Here is a tiny trained network, its code and every weight. The questions are about switching its units off for an input and a class, where a switched-off unit gives its printed mean instead of its output.

import numpy as np


def w(rows, s, z=0):
    codes = np.array(rows[::2]) - 128.0
    scale = np.full(codes.shape[1], s)
    scale[-1] = z or s
    return codes * scale


def f(y):
    return np.maximum(y, 0)


def log_softmax(a):
    a = a - a.max(-1, keepdims=True)
    return a - np.log(np.exp(a).sum(-1, keepdims=True))


def net(x, mask):
    res = np.array(x, float).reshape(1, 3) / 4 @ E
    y = f(res @ A[0][:, :-1].T + A[0][:, -1])
    res = res + np.where(mask, y, B[0][:, -1]) @ B[0][:, :-1]
    return log_softmax(res[-1] @ U[:, :-1].T + U[:, -1])


A, B = {}, {}
E = w([
[79,115,55,122,224,114,83,133],'x0',
[108,76,176,27,143,104,135,8],'x1',
[187,182,163,164,181,54,85,71],'x2',
],0.012)
A[0] = w([
[4,22,127,154,102,189,227,171,47],'N0',
[114,139,100,186,103,130,84,159,80],'N1',
[170,180,112,228,171,188,136,183,87],'N2',
[167,204,179,169,140,85,93,78,86],'N3',
[55,74,70,122,53,202,185,140,114],'N4',
[215,168,107,165,133,134,176,191,114],'N5',
[98,123,183,197,146,150,101,179,244],'N6',
[70,103,185,112,123,114,112,84,251],'N7',
[204,191,184,195,166,54,16,103,115],'N8',
[184,149,242,121,1,134,207,157,100],'N9',
[128,192,97,154,121,212,91,173,189],'N10',
[116,143,66,82,188,111,110,172,96],'N11',
[80,68,60,145,216,99,126,133,97],'N12',
[128,192,100,197,120,168,119,161,83],'N13',
[176,98,171,131,86,97,192,153,84],'N14',
[74,70,35,93,229,101,67,165,107],'N15',
[60,68,118,74,105,242,142,187,159],'N16',
[175,146,88,161,115,191,131,192,64],'N17',
[171,160,132,161,129,120,115,243,77],'N18',
[102,160,111,108,235,107,59,142,110],'N19',
[250,138,209,161,36,86,173,105,118],'N20',
[106,49,177,65,146,74,148,71,65],'N21',
[69,101,172,40,128,107,164,55,61],'N22',
],0.0088,0.011)
B[0] = w([
[119,140,125,190,161,68,149,45,212],'N0',
[91,85,116,134,105,115,72,77,163],'N1',
[118,88,116,110,98,119,131,111,213],'N2',
[128,126,87,177,138,97,175,82,198],'N3',
[138,153,88,155,178,81,189,83,227],'N4',
[127,78,97,109,114,124,117,116,201],'N5',
[172,130,102,69,134,135,101,217,252],'N6',
[187,93,65,76,163,141,91,244,242],'N7',
[147,134,100,186,160,60,182,108,254],'N8',
[76,197,151,152,82,201,77,114,251],'N9',
[131,102,119,77,125,115,106,180,237],'N10',
[82,154,98,146,91,137,104,121,171],'N11',
[88,177,150,137,90,165,103,89,189],'N12',
[95,94,91,101,97,92,111,108,187],'N13',
[111,144,136,140,109,156,124,86,166],'N14',
[60,184,187,134,126,186,79,115,221],'N15',
[150,161,106,160,199,104,175,118,250],'N16',
[96,97,79,121,122,120,130,103,182],'N17',
[93,78,91,113,87,137,135,109,197],'N18',
[92,190,153,161,118,145,122,119,198],'N19',
[127,176,120,159,135,173,104,86,241],'N20',
[98,83,62,104,103,99,98,90,188],'N21',
[94,66,94,60,80,118,116,89,192],'N22',
],0.011,0.012)
U = w([
[85,211,151,153,88,222,74,107,111],'0',
[108,3,117,87,74,101,94,113,71],'1',
[145,153,132,192,164,48,189,100,87],'2',
[192,131,132,79,146,155,96,217,249],'3',
[157,113,218,118,109,151,140,163,98],'4',
],0.014,0.012)

Each question gives the input, the list of numbers given to net, and the class t.
The units are the neurons (one row each of A and B). Each row of codes is followed by its name. A weight is (code - 128) times the scale printed after its matrix; where a second scale follows, it is the last column's (A, B and U).
mask holds one flag per neuron, in row order. A switched-off neuron (its flag False) gives its mean, the last column of its row in B, instead of its output. The means were averaged over made-up inputs and are rounded, as every weight is.
A unit's drop is (log p(t) with every unit on - log p(t) with that unit switched off) / (log p(t) with every unit on - log p(t) with every unit switched off).
The circuit of an input: a set's keep is (log p(t) with only the set's units on - log p(t) with every unit switched off) / (log p(t) with every unit on - log p(t) with every unit switched off). Starting from the 12 units with the biggest drops (on a tie, the unit counted first), units are removed one at a time, each time the one whose removal leaves the highest keep (on an exact tie, the one counted first), for as long as the keep stays at least 0.8.
circuit, biggest first: the units of the circuit, biggest drop first
unit that matters most: the unit with the biggest drop
k most important neurons: the k neurons with the biggest drops, biggest first
drop when u is switched off: that unit's drop, to one decimal
input [6,6,-5], class 0: 2 most important neurons : (N15 N12)
input [-1,3,3], class 3: circuit, biggest first : (N7 N0)
input [-6,-7,-5], class 1: unit that matters most : N5
input [-1,-1,3], class 3: 2 most important neurons : (N0 N4)
input [-5,6,4], class 1: 4 most important neurons : (N22 N21 N15 N7)
input [2,7,7], class 1: 3 most important neurons : (N22 N21 N16)
input [3,-1,1], class 3: 3 most important neurons : (N9 N20 N0)
input [-8,-7,8], class 0: 3 most important neurons : (N9 N20 N4)
input [7,1,-8], class 2: 3 most important neurons : (N16 N4 N0)
input [-6,-1,-7], class 2: 4 most important neurons : (N4 N16 N0 N15)
input [3,3,1], class 3: 3 most important neurons : (N9 N7 N20)
input [-8,3,7], class 0: 2 most important neurons : (N9 N20)
input [8,8,-8], class 0: 4 most important neurons : (N15 N12 N8 N16)
input [7,5,-1], class 0: circuit, biggest first : (N15)
input [-8,6,1], class 0: drop when N9 is switched off : 2.0
input [-8,4,-4], class 0: drop when N9 is switched off : 0.2
input [-6,5,-4], class 0: drop when N9 is switched off : 2.6
